Below are the code and all the weights of a small trained network. Each question names an input and a target symbol and asks about switching units off, where a switched-off unit gives its printed mean instead of its output.

import numpy as np


def w(rows, s, z=0):
    codes = np.array(rows[::2]) - 128.0
    scale = np.full(codes.shape[1], s)
    scale[-1] = z or s
    return codes * scale


def norm(h):
    return h / np.sqrt((h * h).mean(-1, keepdims=True) + 1e-5)


def f(y):
    return y / 2 * (1 + np.tanh(0.7978845608 * (y + 0.044715 * y**3)))


def softmax(a):
    e = np.exp(a - a.max(-1, keepdims=True))
    return e / e.sum(-1, keepdims=True)


def log_softmax(a):
    a = a - a.max(-1, keepdims=True)
    return a - np.log(np.exp(a).sum(-1, keepdims=True))


def net(x, mask):
    ids = ['ΔΠζθμξτω'.index(c) for c in x.split()]
    T = len(ids)
    res = E[ids] + P[:T]
    u = 0
    for l in range(3):
        q, k, v = (norm(res) @ M[l].T for M in (Q, K, V))
        z = softmax(np.where(np.tri(T) > 0, q @ k.T / 3**0.5, -1e9)) @ v
        res = res + np.where(mask[u], z, O[l][:, -1]) @ O[l][:, :-1]
        u += 1
        y = f(norm(res) @ A[l][:, :-1].T + A[l][:, -1])
        res = res + np.where(mask[u : u + 4], y, B[l][:, -1]) @ B[l][:, :-1]
        u += 4
    return log_softmax(norm(res)[-1] @ U[:, :-1].T + U[:, -1])


Q, K, V, O, A, B = {}, {}, {}, {}, {}, {}
E = w([
[148,56,166,101,126,97,201],'Δ',
[106,166,203,79,140,68,177],'Π',
[32,52,253,16,85,205,63],'ζ',
[150,213,165,140,98,154,184],'θ',
[77,177,183,161,154,123,182],'μ',
[101,139,162,191,116,192,143],'ξ',
[80,145,206,161,42,103,152],'τ',
[74,183,123,122,146,179,109],'ω',
],0.025)
P = w([
[180,98,187,84,205,207,246],'0',
[153,128,161,95,175,199,214],'1',
[123,154,152,101,146,195,193],'2',
[104,177,146,120,123,176,165],'3',
[99,185,127,138,111,150,153],'4',
[85,202,104,148,105,130,147],'5',
[80,207,63,149,95,109,164],'6',
[85,207,42,158,91,87,147],'7',
[64,212,17,155,78,53,160],'8',
],0.013)
Q[0] = w([
[145,93,167,149,9,47,67],'0.h1',
[228,133,164,166,170,120,79],'0.h1',
[126,110,125,167,207,100,106],'0.h1',
],0.013)
K[0] = w([
[113,135,126,114,108,117,181],'0.h1',
[198,66,253,44,193,195,128],'0.h1',
[191,84,163,68,138,158,122],'0.h1',
],0.016)
V[0] = w([
[114,120,120,254,141,216,149],'0.h1',
[52,106,119,95,203,117,136],'0.h1',
[78,72,154,152,99,72,157],'0.h1',
],0.033)
O[0] = w([
[5,94,164,104,130,114,194,246],'0.h1',
[128,144,119,125,224,122,108,138],'0.h1',
[127,124,211,151,111,82,70,209],'0.h1',
],0.025,0.012)
A[0] = w([
[245,137,73,119,70,73,227,3],'0.n1',
[55,191,133,192,93,140,113,156],'0.n2',
[73,129,3,85,127,82,72,32],'0.n3',
[148,243,167,82,113,72,176,193],'0.n4',
],0.029,0.0023)
B[0] = w([
[141,210,68,102,5,143,213,159],'0.n1',
[57,156,173,184,103,124,83,238],'0.n2',
[182,196,174,181,111,196,126,154],'0.n3',
[50,170,167,78,130,135,209,248],'0.n4',
],0.021,0.017)
Q[1] = w([
[131,152,71,86,89,32,29],'1.h1',
[105,161,189,251,94,136,174],'1.h1',
[67,101,24,111,118,228,72],'1.h1',
],0.016)
K[1] = w([
[229,106,159,138,86,129,62],'1.h1',
[89,212,107,253,150,109,205],'1.h1',
[186,81,132,60,142,132,137],'1.h1',
],0.022)
V[1] = w([
[157,86,165,29,117,236,164],'1.h1',
[56,251,45,214,178,198,54],'1.h1',
[87,208,118,211,98,245,17],'1.h1',
],0.018)
O[1] = w([
[165,138,177,85,95,127,172,172],'1.h1',
[154,94,205,181,248,175,158,255],'1.h1',
[141,119,168,189,123,204,147,153],'1.h1',
],0.016,0.0089)
A[1] = w([
[121,155,76,108,184,176,163,154],'1.n1',
[228,193,105,223,169,25,139,67],'1.n2',
[125,136,17,153,106,41,61,3],'1.n3',
[115,42,145,71,131,254,31,174],'1.n4',
],0.029,0.0025)
B[1] = w([
[128,143,207,164,98,159,84,246],'1.n1',
[137,133,185,28,117,2,171,224],'1.n2',
[177,37,123,157,105,104,237,134],'1.n3',
[99,128,122,2,57,207,46,133],'1.n4',
],0.021,0.011)
Q[2] = w([
[2,103,94,97,134,171,190],'2.h1',
[78,104,244,116,64,98,179],'2.h1',
[131,149,42,150,141,155,130],'2.h1',
],0.035)
K[2] = w([
[147,107,133,253,127,92,216],'2.h1',
[14,151,188,232,9,141,76],'2.h1',
[209,126,97,79,168,103,193],'2.h1',
],0.028)
V[2] = w([
[146,166,188,106,133,181,158],'2.h1',
[123,179,217,179,95,70,133],'2.h1',
[125,4,191,73,100,185,65],'2.h1',
],0.031)
O[2] = w([
[123,180,52,113,92,176,79,170],'2.h1',
[251,160,68,156,112,38,79,254],'2.h1',
[169,46,186,27,57,113,70,151],'2.h1',
],0.017,0.047)
A[2] = w([
[192,30,163,123,79,108,103,76],'2.n1',
[59,203,103,144,179,96,83,103],'2.n2',
[95,94,115,147,219,254,154,79],'2.n3',
[165,103,176,189,92,92,166,2],'2.n4',
],0.037,0.0058)
B[2] = w([
[129,30,121,117,173,194,161,236],'2.n1',
[146,92,74,141,163,162,81,220],'2.n2',
[171,142,228,252,197,200,225,203],'2.n3',
[110,199,91,193,125,141,135,251],'2.n4',
],0.034,0.018)
U = w([
[208,47,50,158,102,84,220,2],'Δ',
[217,156,140,88,105,42,128,227],'Π',
[155,94,191,63,84,155,79,233],'ζ',
[128,188,36,112,23,185,180,146],'θ',
[104,135,33,132,171,140,64,116],'μ',
[8,123,160,98,137,77,148,153],'ξ',
[137,109,177,193,19,104,62,68],'τ',
[140,152,216,173,163,182,171,150],'ω',
],0.011,0.0032)

Each question gives the input, a string of symbols that net reads in full, and the target symbol t.
The units are the heads (3 rows each of Q, K, V and O) and the neurons (one row each of A and B). Each row of codes is followed by its name. A weight is (code - 128) times the scale printed after its matrix; where a second scale follows, it is the last column's (O, A, B and U).
mask holds one flag per unit, layer by layer, with each layer's heads first. A switched-off unit (its flag False) gives its mean, the last column of its rows in O or B, instead of its output. The means were averaged over made-up inputs and are rounded, as every weight is.
A unit's drop is (log p(t) with every unit on - log p(t) with that unit switched off) / (log p(t) with every unit on - log p(t) with every unit switched off).
The circuit of an input: a set's keep is (log p(t) with only the set's units on - log p(t) with every unit switched off) / (log p(t) with every unit on - log p(t) with every unit switched off). Starting from the 12 units with the biggest drops (on a tie, the unit counted first), units are removed one at a time, each time the one whose removal leaves the highest keep (on an exact tie, the one counted first), for as long as the keep stays at least 0.8.
circuit, biggest first: the units of the circuit, biggest drop first
unit that matters most: the unit with the biggest drop
top k neurons: the k neurons with the biggest drops, biggest first
top k neurons in layer l: the k neurons of layer l with the biggest drops, biggest first
input μ θ ξ μ μ, target ξ: top 2 neurons => (0.n3; 1.n1)
input Π ζ Π ω Δ Π Δ, target Π: circuit, biggest first => (0.h1; 1.n2; 0.n4)
input ω θ Π Π ζ Π, target ζ: circuit, biggest first => (2.h1; 1.n4; 0.h1)
input ω μ τ Δ Π ζ θ θ, target θ: circuit, biggest first => (0.h1)
input Π Π ω τ τ ξ Π Π μ, target μ: circuit, biggest first => (2.n2; 2.n3)
input Π ξ Π ζ, target ξ: circuit, biggest first => (0.h1; 1.h1)
input Π Π θ Π Π ω μ Δ Π, target μ: top 3 neurons => (2.n2; 1.n1; 0.n2)
input τ Π Π Π θ Π μ μ Π, target μ: circuit, biggest first => (2.n2; 1.n2; 2.n3)
input Π Δ Δ, target Π: circuit, biggest first => (0.h1; 1.n2)
input ζ μ ζ, target μ: top 3 neurons => (1.n1; 0.n2; 2.n2)
input θ τ θ Π Π τ Δ, target τ: top 3 neurons in layer 2 => (2.n3; 2.n4; 2.n2)
input τ θ Π Δ θ Π Δ, target θ: circuit, biggest first => (0.n1; 0.h1)
input ζ Π Δ, target ζ: circuit, biggest first => (0.h1; 2.h1; 1.n4)
input ω τ Δ, target Δ: circuit, biggest first => (2.n1; 2.n3)
input θ Π Π Π τ τ Π, target τ: circuit, biggest first => (0.h1)
input μ ω θ Π Π, target θ: top 2 neurons in layer 0 => (0.n1; 0.n4)
input τ τ τ Δ, target Δ: top 2 neurons => (2.n1; 1.n1)
input Π τ Π, target τ: top 2 neurons in layer 0 => (0.n2; 0.n1)
input ω Δ Π μ τ, target τ: top 2 neurons => (0.n2; 2.n3)
input ω Δ μ θ θ τ ζ, target ζ: unit that matters most => 2.n1
input Π ζ τ τ τ ζ τ ζ, target τ: top 2 neurons => (0.n2; 2.n2)
input τ μ τ Π Π ω θ τ μ, target τ: top 3 neurons => (0.n2; 2.n3; 2.n1)
